Here is a tiny trained network, its code and every weight. The questions are about switching its units off for an input and a class, where a switched-off unit gives its printed mean instead of its output.

import numpy as np


def w(rows, s, z=0):
    codes = np.array(rows[::2]) - 128.0
    scale = np.full(codes.shape[1], s)
    scale[-1] = z or s
    return codes * scale


def norm(h):
    return h / np.sqrt((h * h).mean(-1, keepdims=True) + 1e-5)


def f(y):
    return y / 2 * (1 + np.tanh(0.7978845608 * (y + 0.044715 * y**3)))


def log_softmax(a):
    a = a - a.max(-1, keepdims=True)
    return a - np.log(np.exp(a).sum(-1, keepdims=True))


def net(x, mask):
    res = np.array(x, float).reshape(1, 4) / 4 @ E
    u = 0
    for l in range(2):
        y = f(norm(res) @ A[l][:, :-1].T + A[l][:, -1])
        res = res + np.where(mask[u : u + 5], y, B[l][:, -1]) @ B[l][:, :-1]
        u += 5
    return log_softmax(norm(res)[-1] @ U[:, :-1].T + U[:, -1])


A, B = {}, {}
E = w([
[96,71,120,140,204,107,74,62,243,207,88,103],'x0',
[149,70,59,54,131,166,57,250,151,152,141,149],'x1',
[86,120,165,52,52,73,139,114,149,88,2,116],'x2',
[52,164,196,111,161,228,125,199,158,98,202,216],'x3',
],0.0092)
A[0] = w([
[33,216,152,131,120,128,101,187,162,141,179,131,122],'L0N0',
[147,147,107,86,203,146,96,152,149,168,70,175,72],'L0N1',
[178,254,106,89,112,79,134,186,31,85,141,152,104],'L0N2',
[162,94,153,137,90,140,109,208,114,184,107,193,1],'L0N3',
[186,128,103,23,104,130,198,72,151,113,61,166,208],'L0N4',
],0.0079,0.0016)
B[0] = w([
[130,88,161,132,102,149,32,68,63,70,151,104,206],'L0N0',
[73,128,128,106,139,133,190,141,131,132,130,191,162],'L0N1',
[92,109,69,84,172,96,191,92,205,173,177,71,254],'L0N2',
[254,169,184,66,159,78,109,125,147,54,45,206,165],'L0N3',
[87,140,58,174,88,82,94,176,129,156,166,88,204],'L0N4',
],0.009,0.0074)
A[1] = w([
[121,176,145,147,99,129,184,52,55,60,169,69,144],'L1N0',
[147,158,63,47,134,186,82,169,124,128,31,151,4],'L1N1',
[221,42,80,126,187,171,129,196,193,83,49,157,6],'L1N2',
[198,207,222,164,125,174,26,137,151,1,102,193,158],'L1N3',
[27,75,195,123,94,103,228,145,221,224,112,140,187],'L1N4',
],0.0062,0.0017)
B[1] = w([
[119,180,148,160,62,121,175,58,148,60,138,122,254],'L1N0',
[237,185,130,133,69,164,121,144,70,34,128,173,173],'L1N1',
[213,193,141,255,112,83,163,135,164,80,88,129,188],'L1N2',
[134,91,131,202,179,61,74,176,124,99,129,113,231],'L1N3',
[140,252,76,50,155,204,142,137,115,218,106,152,212],'L1N4',
],0.0084,0.0049)
U = w([
[98,51,91,186,113,103,100,118,147,58,99,46,249],'0',
[169,188,91,55,126,205,252,99,249,176,139,165,101],'1',
[217,200,131,163,139,126,255,85,85,83,10,214,39],'2',
[94,177,41,163,65,207,113,138,3,187,89,121,148],'3',
],0.005,0.0017)

Each question gives the input, the list of numbers given to net, and the class t.
The units are the neurons (one row each of A and B). Each row of codes is followed by its name. A weight is (code - 128) times the scale printed after its matrix; where a second scale follows, it is the last column's (A, B and U).
mask holds one flag per neuron, layer by layer. A switched-off neuron (its flag False) gives its mean, the last column of its row in B, instead of its output. The means were averaged over made-up inputs and are rounded, as every weight is.
A unit's drop is (log p(t) with every unit on - log p(t) with that unit switched off) / (log p(t) with every unit on - log p(t) with every unit switched off).
The circuit of an input: a set's keep is (log p(t) with only the set's units on - log p(t) with every unit switched off) / (log p(t) with every unit on - log p(t) with every unit switched off). Starting from all 10 units, units are removed one at a time, each time the one whose removal leaves the highest keep (on an exact tie, the one counted first), for as long as the keep stays at least 0.8.
circuit, biggest first: the units of the circuit, biggest drop first
most important unit: the unit with the biggest drop
k most important neurons: the k neurons with the biggest drops, biggest first
k most important neurons of layer l: the k neurons of layer l with the biggest drops, biggest first
input [0,8,-6,-5], class 2: most important unit => L1N2
input [-5,2,0,-4], class 1: 2 most important neurons => (L0N2 L0N0)
input [0,7,5,-4], class 2: circuit, biggest first => (L0N3 L1N1)
input [-1,-5,-4,5], class 0: 2 most important neurons => (L0N0 L1N3)
input [-6,-4,2,8], class 0: 2 most important neurons of layer 1 => (L1N4 L1N3)
input [4,7,3,-2], class 2: 2 most important neurons of layer 0 => (L0N2 L0N3)
input [5,8,-5,-1], class 2: circuit, biggest first => (L1N2 L0N2 L0N3 L0N4)
input [-1,6,-5,4], class 2: 2 most important neurons of layer 0 => (L0N3 L0N4)
input [1,2,-3,6], class 0: circuit, biggest first => (L0N0 L1N4)
input [3,7,-4,5], class 2: circuit, biggest first => (L0N3 L1N2 L0N2)
input [0,4,2,2], class 2: 2 most important neurons of layer 1 => (L1N1 L1N2)
input [-8,-1,5,-3], class 1: 4 most important neurons => (L0N2 L0N0 L1N4 L1N3)
input [4,-4,-4,6], class 0: 2 most important neurons of layer 0 => (L0N0 L0N2)
input [7,-5,3,-2], class 1: 2 most important neurons => (L1N4 L0N0)
input [0,-2,6,1], class 3: most important unit => L0N4
input [6,2,7,-5], class 3: 2 most important neurons => (L1N4 L0N4)
input [3,1,8,1], class 3: 3 most important neurons => (L0N4 L0N2 L1N4)
input [6,8,-2,0], class 2: 2 most important neurons => (L1N2 L0N2)
input [-3,7,5,4], class 2: circuit, biggest first => (L0N3 L1N2)
input [-8,3,-6,-7], class 1: most important unit => L0N2
input [-7,2,-6,-6], class 1: 2 most important neurons of layer 0 => (L0N2 L0N0)
input [-2,-6,-7,8], class 0: circuit, biggest first => (L0N0 L1N3 L1N4)
input [1,5,3,-3], class 2: circuit, biggest first => (L0N2 L1N1)
input [-1,1,3,8], class 0: circuit, biggest first => (L0N0 L1N3)
input [2,-5,7,2], class 3: 3 most important neurons of layer 0 => (L0N4 L0N2 L0N3)
input [-6,-6,-1,-5], class 1: circuit, biggest first => (L0N2 L0N0)
input [0,-3,8,-4], class 3: most important unit => L0N4
